Below are the code and all the weights of a small trained network. Each question names an input and a class and asks about switching units off, where a switched-off unit gives its printed mean instead of its output.

import numpy as np


def w(rows, s, z=0):
    codes = np.array(rows[::2]) - 128.0
    scale = np.full(codes.shape[1], s)
    scale[-1] = z or s
    return codes * scale


def f(y):
    return y / 2 * (1 + np.tanh(0.7978845608 * (y + 0.044715 * y**3)))


def log_softmax(a):
    a = a - a.max(-1, keepdims=True)
    return a - np.log(np.exp(a).sum(-1, keepdims=True))


def net(x, mask):
    res = np.array(x, float).reshape(1, 8) / 4 @ E
    y = f(res @ A[0][:, :-1].T + A[0][:, -1])
    res = res + np.where(mask, y, B[0][:, -1]) @ B[0][:, :-1]
    return log_softmax(res[-1] @ U[:, :-1].T + U[:, -1])


A, B = {}, {}
E = w([
[248,116,134,142,165],'x0',
[85,197,122,64,154],'x1',
[129,218,166,87,165],'x2',
[104,78,240,75,113],'x3',
[134,199,122,122,173],'x4',
[107,135,120,185,161],'x5',
[143,106,53,54,86],'x6',
[119,242,127,103,83],'x7',
],0.012)
A[0] = w([
[142,190,69,82,81,98],'neuron 0',
[165,87,190,55,137,119],'neuron 1',
[146,184,156,118,148,171],'neuron 2',
[53,187,219,159,144,137],'neuron 3',
[48,181,138,102,56,230],'neuron 4',
[105,144,211,79,133,135],'neuron 5',
[74,143,2,203,177,254],'neuron 6',
[255,120,163,97,231,134],'neuron 7',
[108,197,66,91,134,110],'neuron 8',
[203,150,41,150,135,164],'neuron 9',
],0.0092,0.0064)
B[0] = w([
[171,131,113,41,115,193],'neuron 0',
[142,87,218,109,92,179],'neuron 1',
[107,192,138,92,195,181],'neuron 2',
[37,104,128,183,171,205],'neuron 3',
[74,89,88,26,161,224],'neuron 4',
[27,155,214,136,116,187],'neuron 5',
[135,95,63,134,149,248],'neuron 6',
[181,175,254,187,133,231],'neuron 7',
[158,173,36,73,139,194],'neuron 8',
[221,145,99,149,119,219],'neuron 9',
],0.009,0.013)
U = w([
[155,147,224,127,126,92],'0',
[127,76,73,178,138,248],'1',
[197,192,141,198,141,69],'2',
[180,46,130,190,57,254],'3',
[105,69,161,74,6,39],'4',
[39,170,137,148,162,71],'5',
[159,182,77,62,101,143],'6',
],0.011,0.0032)

Each question gives the input, the list of numbers given to net, and the class t.
The units are the neurons (one row each of A and B). Each row of codes is followed by its name. A weight is (code - 128) times the scale printed after its matrix; where a second scale follows, it is the last column's (A, B and U).
mask holds one flag per neuron, in row order. A switched-off neuron (its flag False) gives its mean, the last column of its row in B, instead of its output. The means were averaged over made-up inputs and are rounded, as every weight is.
A unit's drop is (log p(t) with every unit on - log p(t) with that unit switched off) / (log p(t) with every unit on - log p(t) with every unit switched off).
The circuit of an input: a set's keep is (log p(t) with only the set's units on - log p(t) with every unit switched off) / (log p(t) with every unit on - log p(t) with every unit switched off). Starting from all 10 units, units are removed one at a time, each time the one whose removal leaves the highest keep (on an exact tie, the one counted first), for as long as the keep stays at least 0.8.
circuit, biggest first: the units of the circuit, biggest drop first
most important unit: the unit with the biggest drop
k most important neurons: the k neurons with the biggest drops, biggest first
drop of u: that unit's drop, to one decimal
input [-5,3,7,-8,0,1,-4,-7], class 1: circuit, biggest first => [neuron 6; neuron 5]
input [3,2,-3,0,3,6,-4,5], class 5: most important unit => neuron 3
input [6,2,-7,-5,3,-7,5,-3], class 2: circuit, biggest first => [neuron 7; neuron 9]
input [4,-5,8,1,-7,-6,3,-6], class 0: 2 most important neurons => [neuron 7; neuron 6]
input [1,0,0,3,1,7,7,-5], class 3: circuit, biggest first => [neuron 4; neuron 2]
input [-1,3,-3,-4,-8,-2,-8,2], class 1: 3 most important neurons => [neuron 5; neuron 7; neuron 2]
input [-6,-4,1,0,-7,-4,-5,6], class 5: 2 most important neurons => [neuron 3; neuron 1]
input [-7,8,-6,-7,4,0,-2,-4], class 1: 2 most important neurons => [neuron 6; neuron 2]
input [-1,6,-3,-7,6,-4,-8,-5], class 1: 2 most important neurons => [neuron 6; neuron 7]
input [7,3,8,-6,-4,-3,5,-1], class 2: 3 most important neurons => [neuron 7; neuron 4; neuron 9]
input [8,2,-7,5,-8,-5,-8,1], class 0: 2 most important neurons => [neuron 7; neuron 6]
input [2,-2,-3,7,-8,7,-8,7], class 5: 2 most important neurons => [neuron 3; neuron 7]
input [8,-8,1,2,2,-6,3,0], class 0: 4 most important neurons => [neuron 7; neuron 1; neuron 6; neuron 8]
input [-3,-7,3,-3,-3,-3,-5,4], class 5: most important unit => neuron 9
input [-3,5,-2,5,-2,-6,-4,4], class 5: 2 most important neurons => [neuron 3; neuron 5]
input [-1,3,2,-6,-3,6,-2,3], class 6: drop of neuron 4 => 0.0
input [3,-4,4,-6,0,-2,5,-1], class 2: drop of neuron 7 => 0.3
input [2,3,4,3,-2,-4,-5,2], class 5: drop of neuron 9 => 0.2
